Each name stands for a flat space through zero: a line, a plane or more. A row that begins with a name and a colon came from that space; any other row is followed by the name of the space it lies nearest, among the names in its block.
nflt: |   45 |   35 |   55 | -137 |  294 |   41 |   83 |   31 |   11 |  105 |   81 |  213 |   73 |  -94 |   20 |  231 |   40 |   10 |  136 | -153 |  -39 |  -34 |   10 |  134 | -101 | -179 |  128 |   84 |   80 | -274 | -271 |
ftjg: |  160 |  154 |  227 |  482 | -254 |  -35 |   47 | -155 |   73 |  265 | -421 | -307 |  -85 |  304 |   72 |   -2 |   65 |  201 | -381 |  -99 |  115 | -139 |  165 |  296 | -178 |   68 |   80 |  131 | -104 | -196 |  225 |
nbrf: |  -23 | -348 | -231 |  313 |   -5 |   -3 | -482 |  181 | -291 |    9 |  451 |  -95 | -278 |   14 |  138 | -309 | -457 |   74 |   45 |   12 | -218 |  -53 | -394 | -261 |  530 |   85 | -199 |  -70 | -183 |  646 |  104 |
qnjh: |  -33 | -280 | -176 |  387 | -159 |  -67 | -355 |  233 | -251 |   80 |  254 | -174 | -129 |   12 |  127 | -396 | -502 |  130 |  -52 |   -6 | -202 |  -65 | -305 | -164 |  554 |  -54 | -300 | -106 | -218 |  533 |  167 |
ftjg: |  -26 |  214 |  127 |   -1 | -209 |  -52 |   51 | -135 |  221 |   34 | -471 | -195 |  -87 |  198 | -200 |   73 |  311 |  -61 | -243 |   51 |  330 |   56 |  278 |  -96 | -253 |  194 |   18 |  -52 |  -30 | -237 |  138 |
ftjg: | -124 |   54 | -138 | -434 |  -10 |   33 |  226 |   77 |   83 | -279 |  111 |  193 |  241 | -273 |   75 | -153 |   85 | -117 |  201 |  219 |  -69 |  124 |   61 |  -13 |  -74 |  -89 |  -21 |  -90 |  104 |  -72 |  -76 |
ftjg: |   32 |  -14 |  -68 |   97 |  132 |   34 | -130 |   10 |  -55 |   30 |   66 |   -1 | -137 |   67 |   86 |   61 |   72 |  -23 |   47 |  -25 |   30 |   -7 |  -53 |  -36 | -115 |  154 |  149 |   69 |   38 |  -20 |  -64 |
gqzb: |  125 |    1 |   17 |    7 |   86 |   39 |  188 |  -77 |   85 |  212 | -121 |    8 |   71 |   -6 |  -30 |  169 |   60 |  -54 |  -28 |  -26 |   65 |  -48 |  112 |  174 | -129 | -140 |  186 |   17 |   21 | -266 | -127 |
ftjg: |   52 | -110 |  103 |    3 |  118 |   78 |  -16 |  -38 |  -28 |   30 |   14 |  -21 | -120 |  118 |  -50 |   89 |   24 | -101 | -101 |  -35 |    5 |  -91 |  -84 |   30 |  -29 |  132 |  107 |  105 |    9 |   26 |   72 |
nbrf: |   66 | -120 |  -81 | -152 |  253 |  157 | -190 |  103 |  -47 |   10 |  382 |  157 | -153 | -132 |  309 | -177 | -123 |   96 |   63 |   16 | -222 | -111 | -173 |   80 |   97 | -115 |   83 |   36 |  -80 |  -12 | -133 |
gqzb: |  145 |  -58 |   46 |  125 | -113 |   37 |  -88 |   35 | -138 |   71 |  307 |  -17 |  118 | -128 |  334 | -417 | -419 |  433 |  -69 | -104 | -443 | -184 | -178 |  303 |  365 | -474 | -230 |   -6 | -168 |  143 |   74 |
gqzb: |  233 | -133 |  -22 |  155 |  -24 |   84 |  -92 |  -31 |  -73 |  227 |  253 |  -54 |  -12 |  -56 |  259 | -304 | -344 |  284 | -113 |  -73 | -300 | -193 | -137 |  260 |  285 | -401 |  -40 |  -16 | -178 |   56 |   -9 |
gqzb: | -151 | -209 | -143 |  114 | -201 |  -54 |   57 |  208 | -113 |  -24 | -161 | -149 |   68 |  -57 |   27 | -157 | -145 | -169 |  -80 |  224 |  -12 |   -6 |  -20 | -140 |  159 |   66 | -173 | -124 |  -27 |  226 |  232 |
nbrf: |   66 | -152 |  104 |  241 | -148 |  -19 |  -90 | -149 |  -99 |  130 | -190 | -207 | -176 |  195 | -123 |   71 |  -54 |   -7 | -264 |  -25 |   17 | -124 |    9 |  -90 |   83 |   69 |  -91 |    6 |  -32 |  214 |  235 |
ftjg: |  -83 |   93 |  300 |  -64 | -201 |  -66 |   74 | -183 |  214 |   -1 | -523 | -209 | -144 |  306 | -517 |  235 |  261 | -218 | -337 |   -7 |  396 |   33 |  213 | -219 |  -97 |  303 |  -87 |  -29 |  -43 |  -45 |  261 |
nflt: |   28 |  137 |   18 |   86 | -224 |  -76 |   54 |  140 |    7 |   32 |   99 |    9 |  282 | -181 |  253 | -420 | -311 |  390 |   -3 |  -78 | -260 |  -29 |  -15 |  282 |  265 | -470 | -272 |  -72 | -151 |  -51 |   -3 |
nbrf: |  172 |  105 |  -45 | -426 |  237 |  170 |  200 |   58 |  115 |   27 |  326 |  300 |  304 | -435 |  471 | -155 |  -17 |  294 |  190 |   32 | -356 |  -87 |   41 |  472 | -102 | -613 |  137 |  -53 |   -7 | -471 | -301 |
gqzb: |  -24 |  183 |   34 |  199 |  -27 |  -95 |  -50 | -130 |   27 |   -3 |  -59 |  -67 |  -11 |  136 | -190 |  266 |  102 |   54 |  125 | -122 |  176 |  124 |   42 |  -62 |  -82 |  197 |   48 |   36 |   18 |   27 |  -56 |
nflt: |  -26 |   85 |   33 | -144 |  100 |   23 |  142 |  -47 |  -11 |  -73 |   -4 |  160 |  101 |  -96 |   79 |  139 |  120 |   13 |  108 |   -9 |  -63 |   -3 |   86 |   98 | -189 |  -63 |   61 |   84 |  143 | -159 | -111 |
nbrf: |   94 | -171 |  -41 |  168 |  131 |   22 | -137 |  158 | -132 |  118 |  302 |   30 |    8 |  -58 |  142 | -108 | -291 |  116 |   59 | -119 | -198 |  -77 | -250 |  122 |  262 | -160 |  -11 |   16 |  -94 |  148 |  -48 |
qnjh: |  -86 |   -7 |  146 |   36 |  -19 | -146 | -170 |   74 |   49 |  -78 |  -43 |  -42 |  -56 |  129 | -414 |  183 |   26 |  -96 |  -10 | -160 |  221 |  154 | -102 | -269 |  161 |  211 | -152 |  -85 |  -40 |  237 |   93 |
gqzb: |   96 |  223 |  -24 |  179 |  -11 |  -60 | -131 |  108 |  -77 |  -42 |  431 |   71 |  250 | -134 |  301 | -312 | -284 |  506 |  250 | -245 | -310 |   41 | -208 |  306 |  212 | -335 | -112 |   30 | -105 |   12 | -151 |
qnjh: |  -18 |  202 | -125 |  -38 | -119 |  -15 |   -8 |  -30 |   20 | -147 |   72 |  -49 |  122 |  -46 |  134 | -216 |   59 |  142 |  131 |   62 |  -40 |   91 |   32 |   14 |  -80 |   -9 |  -12 |  -42 |    8 |  -59 |  -17 |
nflt: |   10 | -132 | -181 | -145 |  157 |  108 |  -32 |  153 | -217 |  -47 |  547 |  299 |  128 | -368 |  501 | -355 | -408 |  268 |  238 |   14 | -539 | -139 | -195 |  216 |  289 | -486 | -133 |   44 |  -16 |   96 | -221 |
nflt: |  -58 |  -99 | -227 |  189 |  128 |   -1 | -222 |  206 | -286 | -134 |  557 |  112 |   59 | -158 |  312 | -191 | -345 |  188 |  357 |  -46 | -332 |   23 | -347 |   28 |  280 |  -23 |  -67 |   59 |  -18 |  356 | -104 |
nflt: | -111 |  -65 | -212 |   22 |  237 |   37 |  -96 |  167 | -227 | -104 |  316 |  164 |    6 | -112 |  229 |  -10 | -104 |  -23 |  313 |    3 | -171 |   10 | -179 |  -53 |   12 |   79 |   61 |  113 |  107 |   93 | -183 |
qnjh: |   39 | -119 |  -31 |  -59 |  280 |   73 | -256 |   78 | -113 |  -46 |  399 |  163 | -165 |  -29 |   99 |  -23 | -104 |   39 |  129 | -118 | -146 |  -33 | -247 |  -53 |  121 |   27 |   53 |   78 |   -3 |  146 | -132 |
nbrf: |  108 |  -25 | -144 | -158 |  147 |   66 | -175 |   59 |  -80 |  -88 |  603 |  166 |  134 | -293 |  269 | -216 | -251 |  320 |  298 |  -56 | -365 |   11 | -242 |  122 |  272 | -368 |  -64 | -110 |  -86 |  136 | -180 |
ftjg: | -133 |    6 | -189 |   38 |    3 |  -26 | -313 |  125 | -136 | -218 |  275 |    3 | -114 |  -35 |  132 | -180 |  -62 |   72 |  192 |   52 |  -72 |   99 | -172 | -245 |  115 |  201 | -108 |  -43 |  -22 |  288 |   13 |
gqzb: |  188 |  -62 |  151 | -190 | -116 |   93 |  431 | -306 |  166 |  215 | -426 |  -88 |  132 |  -33 | -105 |  224 |  197 | -109 | -294 |  147 |   45 | -157 |  334 |  230 | -240 | -286 |  124 |  -74 |   65 | -326 |  105 |
ftjg: |  137 |  310 |   42 |  199 | -254 |  -65 |   36 | -166 |  162 |   69 | -235 | -197 |   72 |  117 |   65 | -102 |  184 |  235 | -112 |  -34 |  127 |   61 |  198 |  172 | -235 |  -26 |   75 |  -31 |  -43 | -244 |   54 |
nflt: | -179 |  102 |   20 | -407 |   38 |  -38 |  299 |   47 |  184 | -202 | -162 |  213 |  176 | -130 | -227 |  165 |  241 | -293 |  125 |  112 |  198 |  175 |  177 | -100 | -189 |   77 |   22 |  -32 |  155 | -182 | -111 |
gqzb: |   31 | -282 |  -24 |   24 |  130 |   92 |    2 |  -41 |  -43 |  159 | -118 |  -61 | -220 |   91 | -104 |  224 |   40 | -290 | -143 |  108 |   99 | -113 |    0 | -116 |  -33 |  166 |  153 |   15 |   18 |   59 |   60 |
nflt: |  -82 |   45 |   92 |  -62 | -161 |  -36 |  194 | -283 |  229 |   41 | -763 | -241 | -239 |  348 | -524 |  441 |  571 | -530 | -317 |  202 |  614 |   88 |  408 | -364 | -485 |  551 |  199 |  -28 |  151 | -185 |  196 |
gqzb: |  134 |   18 |  166 |  -28 |  162 |   83 |  134 | -170 |   33 |  156 |  -41 |   67 |    2 |   26 |   -2 |  271 |   65 |   54 |  -47 | -112 |  -40 | -126 |   69 |  233 | -136 | -130 |  159 |  120 |   38 | -222 |  -92 |
nbrf: | -160 |   14 | -101 | -343 |  131 |   68 |   55 |  165 |   57 | -245 |   45 |  163 |  -17 |  -84 |   76 | -121 |  183 | -248 |   97 |  173 |   61 |   82 |    1 | -123 | -182 |  214 |   93 |   39 |  108 | -111 |  -55 |
qnjh: | -106 |   29 |  118 |  237 |   61 |  -39 | -136 |  124 |  -67 |   34 |    7 |    3 | -129 |  132 |    4 |   61 | -119 |   60 |  -18 | -146 |   25 |  -36 | -102 |   15 |  103 |  181 |  -59 |  156 |  -79 |   74 |   14 |
gqzb: |  117 |  151 |   34 |  273 | -280 | -101 |  -18 | -199 |  110 |  125 | -295 | -286 |  -21 |  209 | -172 |   16 |  125 |   79 | -171 |  -33 |  220 |   64 |  154 |  -28 |  -98 |   74 |   17 |  -86 |  -56 |  -31 |  132 |
qnjh: |   56 |  239 |  160 |  -84 |  137 |   10 |  -91 |  -19 |   63 |  -55 |   92 |  124 |    6 |    7 |  109 |   31 |  137 |  238 |   50 | -201 |  -44 |    7 |    0 |  149 | -162 |  -62 |   48 |  101 |   25 | -237 | -120 |
qnjh: |  -36 | -191 |   41 |  119 |   -2 |  -44 |  -73 |    7 |  -78 |   55 | -166 | -110 | -175 |  216 | -288 |  110 |    6 | -275 | -155 |  -37 |  169 |  -15 |  -59 | -257 |   56 |  248 |  -22 |   31 |   43 |  196 |  130 |
nbrf: | -135 |   10 |  -40 | -154 | -159 |  -78 |  113 |  -15 |  135 |  -86 | -337 |  -62 |    2 |   12 | -268 |  110 |  230 | -278 |  -72 |  183 |  285 |  140 |  205 | -274 | -127 |  182 |  -49 | -153 |   66 |   -6 |   95 |
nbrf: |  171 | -411 |   29 |  248 |   43 |   48 | -205 | -105 | -127 |  301 |   85 | -173 | -262 |  118 | -177 |  164 | -272 |  -57 | -203 |  -49 |  -47 | -175 | -175 | -105 |  360 |  -51 |  -30 |  -85 | -159 |  376 |  137 |
qnjh: |   21 |  207 |   58 |  160 |   -6 |  -28 | -139 |   91 |  -44 | -106 |   71 |  -58 |   29 |  109 |  191 | -192 |   61 |  211 |   24 | -140 |  -49 |   24 | -105 |  124 | -126 |  121 |   32 |  124 |    9 |  -85 |   51 |
qnjh: |  -98 |  116 | -133 |  -53 |   59 |  -79 |   71 |  -96 |   35 |  -95 |  -49 |   85 |   23 |   35 | -248 |  262 |  200 | -214 |  245 |    3 |  236 |  204 |   99 | -228 | -185 |  223 |  118 |   14 |  171 |  -16 | -200 |
ftjg: |  115 |  100 |  248 |   66 |   -4 |  -11 |  124 | -164 |  157 |  154 | -378 | -114 |  -56 |  233 | -233 |  278 |  269 |  -88 | -241 | -115 |  256 |  -32 |  169 |   92 | -275 |  122 |  167 |   78 |   41 | -272 |   72 |
ftjg: |  -68 |  195 | -131 | -300 | -107 |   45 |  169 |  -70 |   79 | -251 |   91 |   65 |  201 | -163 |  139 | -228 |   99 |   51 |  170 |  185 |  -85 |   92 |   99 |   46 | -120 |  -70 |   -5 |  -46 |   56 | -114 |  -46 |
qnjh: |  -79 |  270 | -159 | -690 |   50 |  100 |  335 | -221 |  266 | -305 |  -47 |  209 |  190 | -226 |  -46 |   81 |  470 | -201 |  256 |  293 |  139 |  194 |  318 |  -79 | -452 |    7 |  207 |  -98 |  211 | -392 | -226 |
qnjh: |   52 |   -8 |   86 | -343 |  -75 |   30 |  380 | -103 |  166 |   94 | -177 |  110 |  288 | -284 |  -37 |  124 |   16 |   25 |  -56 |  117 |  -82 |  -54 |  255 |  204 |   -2 | -491 |  -83 | -174 |    4 | -252 |  -48 |
nflt: |  188 | -123 |   84 | -584 |  310 |  229 |  148 |   66 |  132 |  -47 |  315 |  252 |  124 | -244 |  182 | -180 |   27 |  -29 |  -19 |   33 | -240 | -124 | -112 |  282 |  -30 | -360 |  170 |  -16 |    5 | -290 | -110 |
nflt: | -164 |  172 |   48 | -140 |  -43 |  -38 |  258 |   19 |  101 | -124 |  -90 |  131 |  192 |  -91 |  -60 |   82 |   40 |  -45 |  130 |   45 |   56 |   89 |  129 |   86 |  -62 |    6 |  -40 |   54 |   41 | -132 |  -83 |
gqzb: | -128 |  107 | -132 | -444 | -154 |  -12 |  270 |  -51 |  171 | -250 |  -73 |  118 |  233 | -256 |  -63 |  -62 |  175 | -134 |  140 |  279 |   55 |  170 |  219 | -100 | -111 |  -96 |  -67 | -190 |   92 |  -81 |  -39 |
gqzb: |  222 |  -21 |  431 |  -20 |  167 |   63 |  318 | -369 |  264 |  440 | -643 |  -73 | -157 |  295 | -483 |  771 |  399 | -277 | -408 | -158 |  408 | -163 |  352 |  157 | -404 |   43 |  338 |  113 |   75 | -496 |  -11 |
gqzb: |  -38 |   62 |    2 |  209 | -204 | -118 |  -51 |   34 |   19 |   25 | -112 | -145 |   39 |   67 | -102 |  -64 |  -76 |   69 |  -41 |  -31 |   89 |   74 |   14 |  -62 |  123 |   33 | -139 |  -79 |  -87 |  115 |   97 |
nbrf: |  133 | -128 |  108 |  184 |   -5 |   29 |  -82 |   -2 |  -45 |  226 |  -66 |  -74 | -120 |   58 |  103 |  -22 | -118 |  116 | -234 |  -80 |  -87 | -173 |  -20 |  129 |   83 | -150 |  -22 |   22 |  -88 |   -7 |   82 |
nflt: |  104 |  183 |  163 |  258 | -261 |  -74 |  -83 | -105 |   90 |   99 | -213 | -266 |   -6 |  187 |  -43 | -102 |   21 |  253 | -225 | -108 |   78 |  -18 |   70 |  103 |    8 |  -17 |  -89 |  -42 | -145 |  -51 |  196 |
nflt: |   -7 |  -54 |   74 |   42 |   92 |  -72 | -176 |   69 |   63 |   56 |    3 |  -22 | -123 |  108 | -300 |  179 |   15 | -106 |  -13 | -139 |  204 |   90 |  -94 | -195 |  119 |  146 |  -15 |  -68 |  -67 |  107 |  -17 |
nflt: | -218 |  119 |  196 | -431 |  161 |   10 |  279 |   71 |  207 | -155 | -352 |  179 |   37 |   30 | -292 |  312 |  381 | -386 |  -30 |   49 |  310 |   85 |  204 | -106 | -333 |  260 |   93 |   88 |  161 | -354 |  -47 |
gqzb: |  -70 |  215 | -119 | -126 |  131 |   -3 |   72 |   25 |   19 | -164 |  136 |  166 |  138 |  -98 |  105 |   44 |  151 |   14 |  306 |   -5 |   10 |  138 |   28 |   38 | -222 |   65 |  139 |   74 |  134 | -182 | -230 |
qnjh: |  -46 |  272 |  216 | -195 |   59 |  -73 |  203 | -169 |  220 | -168 | -341 |    9 |   78 |  204 | -459 |  452 |  530 | -265 |   33 |  -92 |  421 |  208 |  186 | -104 | -465 |  386 |  211 |   73 |  216 | -267 |   -4 |
ftjg: |   -5 |   15 |   65 | -115 |  -99 |   12 |  254 |  -53 |  115 |   72 | -251 |  -13 |  102 |  -26 |  -74 |   18 |   48 |  -93 | -132 |   86 |   65 |  -40 |  181 |   89 |  -65 | -122 |   -8 |  -26 |    4 | -186 |   30 |
ftjg: |  -32 |   52 |    2 |  104 | -260 |  -77 |   80 |  -25 |   97 |  -19 | -322 | -193 |    3 |  132 | -133 |  -78 |  132 | -125 | -174 |  111 |  212 |   73 |  134 |  -90 | -105 |  182 |  -18 |  -62 |    0 |    3 |  192 |
ftjg: | -160 |  -61 |  -80 | -301 |  -18 |   46 |  152 |   80 |   83 | -184 | -232 |   -2 |  -30 |    3 |  -90 |  -36 |  261 | -395 |  -68 |  275 |  190 |   64 |  113 | -215 | -224 |  287 |   75 |  -36 |  118 |  -81 |  113 |
nbrf: | -127 |   -1 |  -61 |  -81 |  -87 |  -15 |  230 |   95 |   62 |  -34 | -260 |   23 |   84 |  -57 |   19 |  -19 |  102 | -208 |  -44 |  186 |  109 |   33 |  166 |  -11 | -150 |   70 |   20 |   -5 |   75 | -137 |   28 |
nbrf: |   19 |  251 |   95 | -369 | -172 |    6 |  224 |  -24 |  262 | -147 | -101 |   51 |  248 | -136 |   35 | -273 |  143 |  109 |  -66 |   76 |    1 |   69 |  177 |  171 | -109 | -242 |  -68 | -103 |  -30 | -308 |   19 |
nbrf: |  151 | -197 |  182 |  486 |   84 |  -30 | -202 |  -70 | -173 |  320 | -106 | -181 | -248 |  302 | -145 |  281 | -124 |   25 | -226 | -265 |   38 | -172 | -133 |    8 |  102 |  107 |   42 |  132 |  -44 |  169 |  115 |
qnjh: |   37 |  -82 | -106 |  184 |  -23 |   42 | -207 |   38 | -103 |    7 |  150 | -108 | -159 |   78 |  169 | -215 | -112 |   60 |  -37 |   36 |  -79 |  -51 | -143 |  -35 |   90 |  116 |   22 |   28 |  -77 |  171 |   80 |
nbrf: |   59 | -128 |  156 |  208 | -269 |  -55 |   87 | -252 |  102 |  287 | -593 | -306 | -195 |  250 | -371 |  280 |  111 | -185 | -435 |   73 |  301 |  -92 |  273 | -153 |  -32 |   93 |  -50 | -105 |  -61 |   33 |  264 |
qnjh: |  -60 |   68 |  124 |  -98 |  -29 |  -30 |  113 |  -92 |  129 |   16 | -233 |    5 |  -17 |   54 | -235 |  231 |  145 | -113 |  -69 |    4 |  188 |   38 |  158 |  -65 |  -86 |   75 |   -8 |  -15 |   13 | -100 |    7 |
ftjg: |  150 |   58 |  162 |  263 | -139 |  -32 |   18 | -153 |  126 |  214 | -348 | -237 | -120 |  271 | -157 |  102 |  145 |  -13 | -299 |  -75 |  233 |  -43 |  128 |   77 | -151 |  126 |  120 |   30 |  -57 | -134 |  144 |
nflt: |  -45 |  115 |  -92 |  187 | -206 |  -99 |   38 |   37 |   10 |  -36 | -216 | -192 |   94 |   96 |  -39 |  -87 |  103 |  -42 |  -10 |   64 |  153 |  110 |   72 |  -69 | -120 |  166 |    1 |  -50 |   29 |  -17 |  113 |
|  -60 |  204 |   42 | -259 |  170 |   21 |  269 |  -35 |  131 | -101 | -106 |  191 |  178 |  -96 |  -30 |  298 |  312 | -110 |  187 |   17 |  118 |   99 |  173 |  113 | -375 |   51 |  207 |   77 |  182 | -368 | -193 | => gqzb
|   55 |  -38 |  110 |   52 | -234 |  -41 |  170 |  -89 |  132 |   87 | -227 | -135 |   55 |   75 | -198 |  -44 |  -44 |  -70 | -222 |   47 |  108 |   -9 |   97 |   60 |   91 |  -56 |  -64 |  -69 |  -84 |   36 |  165 | => ftjg
|  151 |   68 |    7 |   45 |   46 |   22 |  -62 | -205 |   77 |   45 |   -4 |  -83 |  -85 |  112 | -103 |  193 |  203 |    4 |   12 |  -40 |  132 |   50 |   35 |  -10 | -185 |  121 |  207 |  -16 |   28 |  -55 |  -28 | => gqzb
|   39 |  -36 |  -21 |  -70 | -205 |   84 |   -1 | -107 |   96 |   22 | -297 | -213 | -193 |  125 |   65 | -238 |  171 | -107 | -341 |  236 |  103 |  -94 |  169 |  -87 | -158 |  119 |   33 |  -60 |  -46 |  -89 |  236 | => qnjh
|   95 |  228 |  189 | -242 |  147 |   20 |  307 |  -55 |  241 |  105 | -232 |  155 |  211 |  -91 |  -27 |  281 |  298 |   22 |   -3 |  -94 |  117 |   14 |  248 |  295 | -363 | -214 |  200 |   30 |   95 | -580 | -195 | => nbrf
| -445 | -146 | -343 |   38 |  -54 | -122 | -369 |  455 | -265 | -460 |  330 |   41 |  -93 |  -94 |   59 | -315 | -204 | -186 |  324 |  196 |  -32 |  232 | -326 | -554 |  328 |  484 | -312 |  -83 |    2 |  645 |  122 | => gqzb
|   67 |  -23 |   14 |  107 |  -62 |   26 |  197 |   46 |  -66 |  202 |  -17 |   49 |  185 | -148 |  286 | -169 | -267 |  213 |  -63 |  -24 | -266 | -178 |   59 |  349 |  118 | -447 |  -86 |   52 |  -55 | -164 |  -65 | => nflt
| -117 | -270 | -115 |  238 |   -5 |    8 | -405 |  292 | -230 |    5 |  224 | -120 | -274 |   87 |  133 | -358 | -367 |    3 |  -91 |   13 | -133 | -100 | -320 | -235 |  427 |  161 | -220 |   -3 | -192 |  423 |  170 | => nflt
| -135 |   55 | -190 | -336 |  204 |   68 |  -52 |   34 |   18 | -248 |  149 |  127 |  -50 |  -68 |  -16 |   57 |  245 | -218 |  259 |  142 |   97 |  141 |  -17 | -252 | -204 |  265 |  150 |  -14 |  132 |  -57 | -144 | => nbrf
|  -26 | -142 |  -86 |  135 | -129 |  -44 |  -78 |   97 | -132 |  -26 |   79 |  -62 |   21 |  -47 |   77 | -191 | -200 |   39 |  -21 |   50 | -129 |  -18 | -107 |  -58 |  211 |  -55 | -163 |  -64 |  -37 |  268 |  124 | => nbrf
|   34 |  171 |  104 | -147 |  -92 |  -52 |  -20 |  -58 |  166 |  -65 | -100 |  -44 |   52 |   36 | -161 |  -37 |  160 |   61 |  -61 |  -60 |  128 |   97 |   80 |  -49 |  -62 |  -32 |  -53 | -103 |  -26 | -117 |   34 | => nbrf
|   51 |  -67 |   45 |  214 | -123 |  -13 |  -52 |  -83 |   21 |  146 | -262 | -215 | -175 |  200 | -108 |   59 |   62 |  -83 | -240 |   34 |  162 |  -55 |   72 |  -77 |  -44 |  167 |   37 |  -12 |  -53 |   39 |  169 | => gqzb
|   42 | -171 |   57 |   94 |  138 |   38 |  -96 | -105 |  -71 |  115 |  -83 |  -67 | -238 |  188 | -195 |  282 |   73 | -194 | -105 |  -51 |  121 |  -72 |  -41 | -156 |  -46 |  221 |  116 |   69 |   47 |   98 |   44 | => gqzb
|   45 |  -36 |  -93 |    5 |    6 |    6 |   43 |   20 |  -45 |   41 |  166 |   63 |  132 | -168 |  134 |  -52 | -153 |  123 |  122 |   13 | -165 |  -12 |  -33 |  115 |  118 | -244 |  -34 |  -59 |  -24 |   30 |  -91 | => qnjh
|   68 |  138 |  166 |  111 | -164 |  -61 |    0 |    6 |   83 |   62 |  -82 |  -97 |  106 |   33 |   11 | -128 |  -75 |  246 | -132 | -122 |  -30 |  -21 |   23 |  180 |   91 | -176 | -131 |  -35 | -127 |  -74 |   98 | => nflt
|  171 |   29 |  141 |   23 |  339 |   41 | -368 |  -42 |   -3 |   79 |  378 |   95 | -203 |   95 |  -69 |  182 |  -20 |  203 |   97 | -343 |  -31 |  -11 | -242 |    8 |   95 |   -4 |  109 |   62 |  -83 |   23 | -182 | => nbrf
|  -84 |  145 | -168 | -119 |  197 |   12 |  -34 |   85 |  -47 | -207 |  338 |  167 |  129 | -122 |  105 |    9 |   36 |   31 |  405 |  -23 |  -60 |  149 | -126 |   -9 |  -71 |   90 |  112 |   52 |   86 |  -27 | -231 | => nflt
|  -61 |  -98 |   91 |   84 | -218 |  -81 |  195 |  -72 |  111 |  113 | -588 | -206 |  -77 |  209 | -376 |  206 |  197 | -373 | -317 |  127 |  365 |   19 |  237 | -196 | -140 |  245 |   -1 |  -58 |   51 |  -16 |  231 | => qnjh
